Here is a tiny trained network, its code and every weight. The questions are about switching its units off for an input and a target symbol, where a switched-off unit gives its printed mean instead of its output.

import numpy as np


def w(rows, s, z=0):
    codes = np.array(rows[::2]) - 128.0
    scale = np.full(codes.shape[1], s)
    scale[-1] = z or s
    return codes * scale


def f(y):
    return y / 2 * (1 + np.tanh(0.7978845608 * (y + 0.044715 * y**3)))


def softmax(a):
    e = np.exp(a - a.max(-1, keepdims=True))
    return e / e.sum(-1, keepdims=True)


def log_softmax(a):
    a = a - a.max(-1, keepdims=True)
    return a - np.log(np.exp(a).sum(-1, keepdims=True))


def net(x, mask):
    ids = ['βδηθμξψω'.index(c) for c in x.split()]
    T = len(ids)
    res = E[ids] + P[:T]
    q, k, v = (res @ M[0].T for M in (Q, K, V))
    z = softmax(np.where(np.tri(T) > 0, q @ k.T / 4**0.5, -1e9)) @ v
    res = res + np.where(mask[0], z, O[0][:, -1]) @ O[0][:, :-1]
    y = f(res @ A[0][:, :-1].T + A[0][:, -1])
    res = res + np.where(mask[1:17], y, B[0][:, -1]) @ B[0][:, :-1]
    return log_softmax(res[-1] @ U[:, :-1].T + U[:, -1])


Q, K, V, O, A, B = {}, {}, {}, {}, {}, {}
E = w([
[89,139,123,134,213],'β',
[154,183,4,72,170],'δ',
[173,205,156,208,181],'η',
[194,114,126,180,110],'θ',
[138,103,196,156,216],'μ',
[211,184,104,100,166],'ξ',
[146,45,48,152,181],'ψ',
[198,72,94,77,153],'ω',
],0.014)
P = w([
[26,129,139,162,4],'0',
[73,84,119,167,48],'1',
[110,82,117,164,59],'2',
[149,87,120,183,97],'3',
[165,58,125,184,114],'4',
[195,65,119,186,138],'5',
[209,51,106,200,150],'6',
[227,62,111,206,167],'7',
],0.0044)
Q[0] = w([
[108,203,201,37,7],'h0',
[25,138,82,163,29],'h0',
[107,113,204,119,68],'h0',
[229,73,26,247,190],'h0',
],0.012)
K[0] = w([
[7,151,116,118,95],'h0',
[68,150,194,102,45],'h0',
[89,150,109,90,132],'h0',
[221,62,143,103,212],'h0',
],0.016)
V[0] = w([
[149,170,185,52,84],'h0',
[155,204,119,249,145],'h0',
[144,74,234,165,65],'h0',
[175,102,107,174,26],'h0',
],0.011)
O[0] = w([
[245,113,120,129,217,2],'h0',
[120,214,87,176,118,163],'h0',
[155,62,101,209,169,101],'h0',
[159,132,115,119,28,153],'h0',
],0.011,0.0059)
A[0] = w([
[97,191,116,59,136,127],'n0',
[148,216,187,172,129,129],'n1',
[100,140,106,110,167,65],'n2',
[90,100,194,101,147,136],'n3',
[139,121,160,39,122,210],'n4',
[95,102,3,90,153,1],'n5',
[142,152,142,84,247,157],'n6',
[99,141,130,207,110,73],'n7',
[135,123,97,164,164,73],'n8',
[107,65,128,163,123,111],'n9',
[121,70,49,119,112,20],'n10',
[110,90,101,92,168,172],'n11',
[113,105,232,237,123,61],'n12',
[204,100,119,149,113,74],'n13',
[143,92,223,136,88,82],'n14',
[177,166,153,118,62,98],'n15',
],0.011,0.0053)
B[0] = w([
[98,20,158,76,166,237],'n0',
[114,81,105,16,149,252],'n1',
[97,164,194,118,152,130],'n2',
[145,115,165,189,126,180],'n3',
[188,86,199,225,157,213],'n4',
[205,170,248,103,141,184],'n5',
[184,137,105,144,249,206],'n6',
[46,218,91,141,150,254],'n7',
[177,186,142,112,184,137],'n8',
[59,133,114,164,65,195],'n9',
[175,168,158,52,26,170],'n10',
[91,91,191,201,114,189],'n11',
[196,248,171,122,80,251],'n12',
[155,238,106,129,152,153],'n13',
[138,232,118,172,74,140],'n14',
[132,45,80,57,77,179],'n15',
],0.015,0.004)
U = w([
[113,108,91,163,198,232],'β',
[206,155,213,42,153,12],'δ',
[165,185,123,37,161,46],'η',
[219,151,1,147,109,160],'θ',
[179,207,156,149,171,54],'μ',
[230,97,51,89,179,252],'ξ',
[108,130,170,83,74,91],'ψ',
[253,97,106,168,113,219],'ω',
],0.0065,0.0046)

Each question gives the input, a string of symbols that net reads in full, and the target symbol t.
The units are the heads (4 rows each of Q, K, V and O) and the neurons (one row each of A and B). Each row of codes is followed by its name. A weight is (code - 128) times the scale printed after its matrix; where a second scale follows, it is the last column's (O, A, B and U).
mask holds one flag per unit, heads first, then neurons. A switched-off unit (its flag False) gives its mean, the last column of its rows in O or B, instead of its output. The means were averaged over made-up inputs and are rounded, as every weight is.
A unit's drop is (log p(t) with every unit on - log p(t) with that unit switched off) / (log p(t) with every unit on - log p(t) with every unit switched off).
The circuit of an input: a set's keep is (log p(t) with only the set's units on - log p(t) with every unit switched off) / (log p(t) with every unit on - log p(t) with every unit switched off). Starting from the 12 units with the biggest drops (on a tie, the unit counted first), units are removed one at a time, each time the one whose removal leaves the highest keep (on an exact tie, the one counted first), for as long as the keep stays at least 0.8.
units of the circuit, in order: the units of the circuit, biggest drop first
k most important neurons: the k neurons with the biggest drops, biggest first
drop of u: that unit's drop, to one decimal
input β ω ω δ, target ω: units of the circuit, in order => (h0, n4)
input η β ψ μ η β θ β, target θ: units of the circuit, in order => (h0, n0)
input ψ η θ β μ η δ, target μ: units of the circuit, in order => (h0, n5)
input η β ψ β ω δ δ β, target ω: units of the circuit, in order => (h0, n7, n1)
input δ ψ μ δ β, target β: units of the circuit, in order => (n10, n12, n5)
input θ β η, target η: units of the circuit, in order => (n1, h0, n7)
input β η ω β θ ω β μ, target μ: 3 most important neurons => (n12, n14, n15)
input β ω ψ ω ξ, target ω: units of the circuit, in order => (h0, n4, n7)
input ψ β θ μ θ, target μ: units of the circuit, in order => (h0, n12, n7)
input μ β β μ β μ, target μ: most important neuron => (n12)
input η ω β μ ψ ψ, target ψ: units of the circuit, in order => (h0, n10)
input β θ θ δ ψ δ, target ψ: 2 most important neurons => (n6, n12)
input β μ β η ψ θ ψ β, target ψ: 2 most important neurons => (n6, n4)
input μ δ θ η θ ψ θ, target ψ: units of the circuit, in order => (h0)
input β ψ ξ θ θ, target θ: drop of n6 => 0.0
input θ ψ δ, target δ: drop of n5 => 0.9
input ξ ξ ω ω ω β, target ω: drop of n3 => 0.1
